Below are the code and all the weights of a small trained network. Each question names an input and a target symbol and asks about switching units off, where a switched-off unit gives its printed mean instead of its output.

import numpy as np


def w(rows, s, z=0):
    codes = np.array(rows[::2]) - 128.0
    scale = np.full(codes.shape[1], s)
    scale[-1] = z or s
    return codes * scale


def norm(h):
    return h / np.sqrt((h * h).mean(-1, keepdims=True) + 1e-5)


def f(y):
    return np.maximum(y, 0)


def softmax(a):
    e = np.exp(a - a.max(-1, keepdims=True))
    return e / e.sum(-1, keepdims=True)


def log_softmax(a):
    a = a - a.max(-1, keepdims=True)
    return a - np.log(np.exp(a).sum(-1, keepdims=True))


def net(x, mask):
    ids = ['Παβζμφ'.index(c) for c in x.split()]
    T = len(ids)
    res = E[ids] + P[:T]
    u = 0
    for l in range(2):
        r = norm(res)
        for j in range(3):
            rows = slice(3 * j, 3 * j + 3)
            q, k, v = (r @ M[l][rows].T for M in (Q, K, V))
            z = softmax(np.where(np.tri(T) > 0, q @ k.T / 3**0.5, -1e9)) @ v
            o = O[l][rows]
            res = res + np.where(mask[u + j], z, o[:, -1]) @ o[:, :-1]
        u += 3
        y = f(norm(res) @ A[l][:, :-1].T + A[l][:, -1])
        res = res + np.where(mask[u : u + 16], y, B[l][:, -1]) @ B[l][:, :-1]
        u += 16
    return log_softmax(norm(res)[-1] @ U[:, :-1].T + U[:, -1])


Q, K, V, O, A, B = {}, {}, {}, {}, {}, {}
E = w([
[89,136,67,165,133],'Π',
[78,207,49,115,133],'α',
[108,103,123,6,141],'β',
[112,118,70,90,152],'ζ',
[193,159,93,121,92],'μ',
[168,173,85,41,97],'φ',
],0.018)
P = w([
[8,87,109,180,61],'0',
[151,197,119,98,158],'1',
[58,33,108,163,111],'2',
[159,174,113,118,187],'3',
[92,69,86,136,103],'4',
[143,184,131,140,196],'5',
[104,102,94,146,98],'6',
[137,179,140,144,202],'7',
[138,88,99,126,83],'8',
[141,173,131,140,205],'9',
[136,129,115,125,59],'10',
[147,158,141,134,205],'11',
],0.011)
Q[0] = w([
[113,243,39,157,38],'0.h1',
[113,106,207,98,92],'0.h1',
[66,143,90,190,104],'0.h1',
[128,124,2,160,120],'0.h2',
[52,227,18,7,163],'0.h2',
[200,76,234,129,218],'0.h2',
[236,81,103,36,171],'0.h3',
[69,49,45,155,82],'0.h3',
[163,252,112,218,135],'0.h3',
],0.006)
K[0] = w([
[234,179,96,188,72],'0.h1',
[49,119,205,117,105],'0.h1',
[137,156,77,240,171],'0.h1',
[183,120,85,67,171],'0.h2',
[160,146,105,26,39],'0.h2',
[93,143,69,216,81],'0.h2',
[207,93,193,16,99],'0.h3',
[119,27,8,80,129],'0.h3',
[164,190,151,254,57],'0.h3',
],0.0064)
V[0] = w([
[161,107,96,150,80],'0.h1',
[137,153,107,172,147],'0.h1',
[142,164,168,177,122],'0.h1',
[138,190,121,93,146],'0.h2',
[114,111,201,108,115],'0.h2',
[116,160,78,136,79],'0.h2',
[134,125,73,136,135],'0.h3',
[107,11,163,122,146],'0.h3',
[85,174,104,155,111],'0.h3',
],0.011)
O[0] = w([
[136,47,58,211,201,127],'0.h1',
[33,74,2,98,115,82],'0.h1',
[117,39,154,62,131,2],'0.h1',
[225,120,141,159,66,222],'0.h2',
[116,80,181,80,158,88],'0.h2',
[206,108,77,248,187,194],'0.h2',
[196,124,76,165,32,171],'0.h3',
[35,64,187,137,142,93],'0.h3',
[87,54,92,58,153,130],'0.h3',
],0.0052,0.0066)
A[0] = w([
[106,35,141,164,152,3],'0.n1',
[131,174,168,69,176,119],'0.n2',
[101,18,112,160,111,201],'0.n3',
[163,187,179,185,82,50],'0.n4',
[140,118,177,255,99,78],'0.n5',
[227,118,213,177,118,28],'0.n6',
[114,147,246,132,203,40],'0.n7',
[96,192,102,115,58,255],'0.n8',
[179,166,212,124,193,25],'0.n9',
[143,194,123,139,179,147],'0.n10',
[156,119,183,113,215,75],'0.n11',
[108,96,8,116,91,191],'0.n12',
[154,47,113,202,104,60],'0.n13',
[150,150,54,92,205,217],'0.n14',
[151,180,178,108,196,41],'0.n15',
[142,112,140,89,240,142],'0.n16',
],0.01,0.004)
B[0] = w([
[163,152,180,232,68,132],'0.n1',
[197,61,129,45,186,192],'0.n2',
[75,155,137,174,44,158],'0.n3',
[148,22,37,187,114,140],'0.n4',
[75,93,253,191,187,134],'0.n5',
[36,77,98,222,99,135],'0.n6',
[134,71,52,131,135,150],'0.n7',
[118,2,177,116,103,236],'0.n8',
[53,223,63,204,94,161],'0.n9',
[136,92,74,171,223,193],'0.n10',
[35,113,52,136,168,152],'0.n11',
[52,84,148,196,70,236],'0.n12',
[42,52,53,80,88,145],'0.n13',
[78,177,134,179,196,254],'0.n14',
[31,53,31,189,96,165],'0.n15',
[111,127,49,124,68,167],'0.n16',
],0.0078,0.0095)
Q[1] = w([
[154,82,55,97,138],'1.h1',
[212,135,181,79,123],'1.h1',
[128,163,163,125,135],'1.h1',
[105,63,97,174,126],'1.h2',
[86,40,99,162,75],'1.h2',
[105,7,149,172,52],'1.h2',
[62,130,165,145,86],'1.h3',
[89,145,236,138,114],'1.h3',
[95,132,130,95,111],'1.h3',
],0.011)
K[1] = w([
[198,240,79,54,205],'1.h1',
[158,127,239,101,113],'1.h1',
[83,62,144,132,104],'1.h1',
[144,78,122,134,72],'1.h2',
[78,90,115,198,7],'1.h2',
[32,61,124,183,55],'1.h2',
[129,41,171,54,80],'1.h3',
[105,68,193,96,96],'1.h3',
[144,64,170,127,177],'1.h3',
],0.011)
V[1] = w([
[136,190,100,137,199],'1.h1',
[128,241,96,183,190],'1.h1',
[101,33,124,128,76],'1.h1',
[113,224,127,110,166],'1.h2',
[40,74,177,149,112],'1.h2',
[155,199,175,158,182],'1.h2',
[78,203,49,116,21],'1.h3',
[40,2,155,86,81],'1.h3',
[115,128,230,47,215],'1.h3',
],0.006)
O[1] = w([
[75,157,90,142,90,195],'1.h1',
[66,121,70,7,8,202],'1.h1',
[152,48,230,165,239,129],'1.h1',
[33,128,135,163,166,24],'1.h2',
[229,67,126,155,89,228],'1.h2',
[67,62,76,201,63,2],'1.h2',
[79,97,248,225,179,175],'1.h3',
[1,253,117,220,115,176],'1.h3',
[134,106,110,171,118,6],'1.h3',
],0.0051,0.0053)
A[1] = w([
[92,157,61,111,137,103],'1.n1',
[2,116,157,45,191,142],'1.n2',
[70,170,201,122,80,3],'1.n3',
[122,46,143,192,43,184],'1.n4',
[103,149,237,124,47,129],'1.n5',
[63,72,168,59,61,186],'1.n6',
[110,238,41,200,64,244],'1.n7',
[79,198,208,182,6,45],'1.n8',
[56,97,40,182,85,196],'1.n9',
[201,235,77,62,182,107],'1.n10',
[85,97,160,221,130,29],'1.n11',
[30,174,122,88,231,68],'1.n12',
[82,95,115,85,22,111],'1.n13',
[38,108,98,115,146,120],'1.n14',
[176,213,65,53,188,122],'1.n15',
[86,55,195,118,50,38],'1.n16',
],0.0081,0.005)
B[1] = w([
[92,108,164,162,131,168],'1.n1',
[246,95,50,83,62,164],'1.n2',
[189,203,172,156,61,133],'1.n3',
[17,47,107,177,133,199],'1.n4',
[112,139,108,222,154,154],'1.n5',
[174,192,96,43,184,174],'1.n6',
[213,147,218,107,221,236],'1.n7',
[166,118,213,223,47,156],'1.n8',
[106,126,141,69,21,247],'1.n9',
[2,197,195,174,101,162],'1.n10',
[114,92,203,194,189,150],'1.n11',
[70,55,17,107,173,157],'1.n12',
[118,138,94,63,140,168],'1.n13',
[165,61,98,119,54,174],'1.n14',
[46,190,196,143,140,173],'1.n15',
[18,182,70,191,86,156],'1.n16',
],0.0075,0.012)
U = w([
[57,57,204,228,125,68],'Π',
[91,149,166,103,2,3],'α',
[74,103,56,23,140,122],'β',
[203,82,221,27,132,194],'ζ',
[220,189,92,204,169,139],'μ',
[80,246,196,106,196,156],'φ',
],0.011,0.0045)

Each question gives the input, a string of symbols that net reads in full, and the target symbol t.
The units are the heads (3 rows each of Q, K, V and O) and the neurons (one row each of A and B). Each row of codes is followed by its name. A weight is (code - 128) times the scale printed after its matrix; where a second scale follows, it is the last column's (O, A, B and U).
mask holds one flag per unit, layer by layer, with each layer's heads first. A switched-off unit (its flag False) gives its mean, the last column of its rows in O or B, instead of its output. The means were averaged over made-up inputs and are rounded, as every weight is.
A unit's drop is (log p(t) with every unit on - log p(t) with that unit switched off) / (log p(t) with every unit on - log p(t) with every unit switched off).
The circuit of an input: a set's keep is (log p(t) with only the set's units on - log p(t) with every unit switched off) / (log p(t) with every unit on - log p(t) with every unit switched off). Starting from the 12 units with the biggest drops (on a tie, the unit counted first), units are removed one at a time, each time the one whose removal leaves the highest keep (on an exact tie, the one counted first), for as long as the keep stays at least 0.8.
units of the circuit, in order: the units of the circuit, biggest drop first
unit that matters most: the unit with the biggest drop
top k neurons: the k neurons with the biggest drops, biggest first
k most important neurons of layer l: the k neurons of layer l with the biggest drops, biggest first
which heads matter: for each layer, one digit per head in row order, 1 if its drop is at least 0.15 and else 0, layers parted by /
drop when u is switched off: that unit's drop, to one decimal
input φ φ ζ φ β φ β Π Π, target α: units of the circuit, in order => (1.n9)
input α β β φ φ μ μ φ β α μ, target β: units of the circuit, in order => (0.h1 0.n13 1.n8)
input φ Π α Π β, target Π: units of the circuit, in order => (0.n12 1.h1 0.h1)
input φ Π μ β β β β β ζ α, target β: which heads matter => 010 / 100
input φ β α α β, target α: which heads matter => 000 / 001
input φ ζ μ φ α Π φ μ β, target Π: which heads matter => 111 / 011
input ζ φ μ ζ, target μ: which heads matter => 110 / 000
input ζ β φ α, target φ: 4 most important neurons of layer 0 => (0.n8 0.n11 0.n15 0.n12)
input μ μ μ α, target μ: top 4 neurons => (0.n12 1.n4 1.n7 0.n2)
input ζ Π ζ Π φ β φ ζ, target φ: which heads matter => 000 / 000
input β β α β φ, target Π: 4 most important neurons of layer 0 => (0.n15 0.n2 0.n16 0.n7)
input ζ α φ α α α β β ζ, target α: which heads matter => 000 / 100
input ζ β μ Π β φ φ φ ζ, target α: top 2 neurons => (0.n13 1.n9)
input β φ φ β Π φ β μ Π, target α: unit that matters most => 0.h1
input φ μ φ β μ φ β β β β β, target ζ: which heads matter => 100 / 000
input β α α, target α: which heads matter => 101 / 100
input β μ μ φ, target φ: which heads matter => 000 / 000
input α α μ μ β φ β ζ Π φ β ζ, target β: which heads matter => 000 / 111
input β μ α μ φ β β φ φ β μ, target β: which heads matter => 101 / 101
input β β β Π Π φ β β ζ φ β, target ζ: which heads matter => 100 / 100
input φ μ β Π α α β, target α: most important neuron of layer 0 => (0.n14)
input α ζ μ α, target μ: 3 most important neurons of layer 1 => (1.n4 1.n7 1.n10)
input φ ζ φ α, target φ: top 2 neurons => (1.n7 1.n4)
input μ μ φ φ β φ β β β φ φ, target ζ: drop when 0.n11 is switched off => 0.1
input β α μ β φ ζ, target φ: drop when 0.n15 is switched off => 0.2
input ζ μ φ β β β β μ ζ β β ζ, target β: drop when 1.h1 is switched off => 0.2
input Π φ φ β β φ φ φ β Π φ, target ζ: drop when 0.h3 is switched off => 0.1
input ζ β μ Π φ, target Π: unit that matters most => 0.n2
